Below is a small trained network, with its code and all its weights. Each question gives an input and a target symbol and asks what happens when units are switched off, that is, made to give their printed mean instead of their output.

import numpy as np


def w(rows, s, z=0):
    codes = np.array(rows[::2]) - 128.0
    scale = np.full(codes.shape[1], s)
    scale[-1] = z or s
    return codes * scale


def f(y):
    return y / 2 * (1 + np.tanh(0.7978845608 * (y + 0.044715 * y**3)))


def softmax(a):
    e = np.exp(a - a.max(-1, keepdims=True))
    return e / e.sum(-1, keepdims=True)


def log_softmax(a):
    a = a - a.max(-1, keepdims=True)
    return a - np.log(np.exp(a).sum(-1, keepdims=True))


def net(x, mask):
    ids = ['γδεηπσφω'.index(c) for c in x.split()]
    T = len(ids)
    res = E[ids] + P[:T]
    q, k, v = (res @ M[0].T for M in (Q, K, V))
    z = softmax(np.where(np.tri(T) > 0, q @ k.T / 4**0.5, -1e9)) @ v
    res = res + np.where(mask[0], z, O[0][:, -1]) @ O[0][:, :-1]
    y = f(res @ A[0][:, :-1].T + A[0][:, -1])
    res = res + np.where(mask[1:13], y, B[0][:, -1]) @ B[0][:, :-1]
    return log_softmax(res[-1] @ U[:, :-1].T + U[:, -1])


Q, K, V, O, A, B = {}, {}, {}, {}, {}, {}
E = w([
[114,178,131,87,41,110],'γ',
[68,122,55,133,191,143],'δ',
[183,115,140,140,159,10],'ε',
[113,103,232,107,120,115],'η',
[125,114,118,85,166,246],'π',
[69,139,140,97,142,7],'σ',
[97,230,193,152,144,109],'φ',
[192,159,163,131,142,125],'ω',
],0.014)
P = w([
[120,75,57,229,100,168],'0',
[158,97,87,201,108,150],'1',
[125,122,103,150,134,127],'2',
[134,142,121,119,143,110],'3',
[142,155,143,94,151,98],'4',
[149,175,159,68,159,89],'5',
[163,194,171,37,174,74],'6',
[180,189,192,2,174,63],'7',
],0.0068)
Q[0] = w([
[184,132,130,100,91,252],'h0',
[168,169,129,178,87,85],'h0',
[107,94,80,116,143,83],'h0',
[13,129,109,75,122,144],'h0',
],0.031)
K[0] = w([
[161,5,191,148,127,194],'h0',
[103,163,196,126,125,90],'h0',
[46,105,115,182,89,107],'h0',
[125,98,78,154,221,151],'h0',
],0.028)
V[0] = w([
[162,55,48,1,86,68],'h0',
[50,127,104,190,7,178],'h0',
[85,15,149,217,122,113],'h0',
[58,138,111,53,236,138],'h0',
],0.0084)
O[0] = w([
[123,52,46,2,99,178,23],'h0',
[117,218,143,65,115,108,60],'h0',
[197,64,191,105,116,96,46],'h0',
[9,106,125,143,101,75,255],'h0',
],0.0078,0.0024)
A[0] = w([
[99,107,99,210,89,227,14],'n0',
[201,132,171,98,102,102,125],'n1',
[122,50,23,254,94,154,65],'n2',
[170,119,169,127,132,84,56],'n3',
[165,115,130,83,109,161,101],'n4',
[124,135,183,98,57,111,2],'n5',
[135,83,137,117,81,74,75],'n6',
[160,154,132,133,60,130,85],'n7',
[171,111,118,165,91,65,75],'n8',
[203,144,108,114,165,118,91],'n9',
[122,95,70,209,118,196,105],'n10',
[136,125,100,102,135,102,106],'n11',
],0.022,0.0092)
B[0] = w([
[51,131,132,241,59,193,149],'n0',
[152,109,213,40,89,142,254],'n1',
[154,166,68,56,250,175,180],'n2',
[118,112,176,171,201,112,197],'n3',
[38,164,114,143,112,64,140],'n4',
[59,161,110,113,169,253,174],'n5',
[104,91,87,100,152,27,183],'n6',
[174,172,73,146,119,110,162],'n7',
[63,191,79,134,70,108,172],'n8',
[171,104,45,208,149,178,176],'n9',
[110,63,104,166,94,60,170],'n10',
[166,139,184,124,90,134,155],'n11',
],0.021,0.0072)
U = w([
[239,49,123,141,158,152,253],'γ',
[115,79,86,96,255,150,87],'δ',
[127,146,104,69,113,166,163],'ε',
[130,165,156,177,219,93,90],'η',
[151,47,118,103,154,52,143],'π',
[83,49,108,156,161,168,138],'σ',
[124,71,116,107,179,134,63],'φ',
[113,60,192,78,193,168,134],'ω',
],0.0053,0.0056)

Each question gives the input, a string of symbols that net reads in full, and the target symbol t.
The units are the heads (4 rows each of Q, K, V and O) and the neurons (one row each of A and B). Each row of codes is followed by its name. A weight is (code - 128) times the scale printed after its matrix; where a second scale follows, it is the last column's (O, A, B and U).
mask holds one flag per unit, heads first, then neurons. A switched-off unit (its flag False) gives its mean, the last column of its rows in O or B, instead of its output. The means were averaged over made-up inputs and are rounded, as every weight is.
A unit's drop is (log p(t) with every unit on - log p(t) with that unit switched off) / (log p(t) with every unit on - log p(t) with every unit switched off).
The circuit of an input: a set's keep is (log p(t) with only the set's units on - log p(t) with every unit switched off) / (log p(t) with every unit on - log p(t) with every unit switched off). Starting from the 12 units with the biggest drops (on a tie, the unit counted first), units are removed one at a time, each time the one whose removal leaves the highest keep (on an exact tie, the one counted first), for as long as the keep stays at least 0.8.
circuit, biggest first: the units of the circuit, biggest drop first
unit that matters most: the unit with the biggest drop
k most important neurons: the k neurons with the biggest drops, biggest first
drop when u is switched off: that unit's drop, to one decimal
input η η δ η, target δ: circuit, biggest first -> h0; n5; n6
input γ γ π δ ω, target γ: circuit, biggest first -> n9; h0
input ω η η γ, target ε: unit that matters most -> n7
input γ ω φ π ε, target η: circuit, biggest first -> h0; n3
input φ δ η ε, target η: circuit, biggest first -> n3; h0
input σ η φ η η π, target σ: circuit, biggest first -> h0; n0
input γ π η σ γ η γ η, target ε: circuit, biggest first -> h0; n3
input γ ε ε γ, target π: 2 most important neurons -> n6; n4
input ε γ δ η ω ε, target γ: circuit, biggest first -> h0; n9
input ω η η π η π ε δ, target δ: circuit, biggest first -> h0; n2
input σ π σ η η γ η, target ε: 2 most important neurons -> n3; n6
input γ ε φ η, target ω: drop when h0 is switched off -> 0.5
input η φ η, target η: drop when h0 is switched off -> 1.1
input φ ε δ η η, target ω: drop when n1 is switched off -> 0.2
input γ ε π, target σ: drop when n0 is switched off -> 0.6
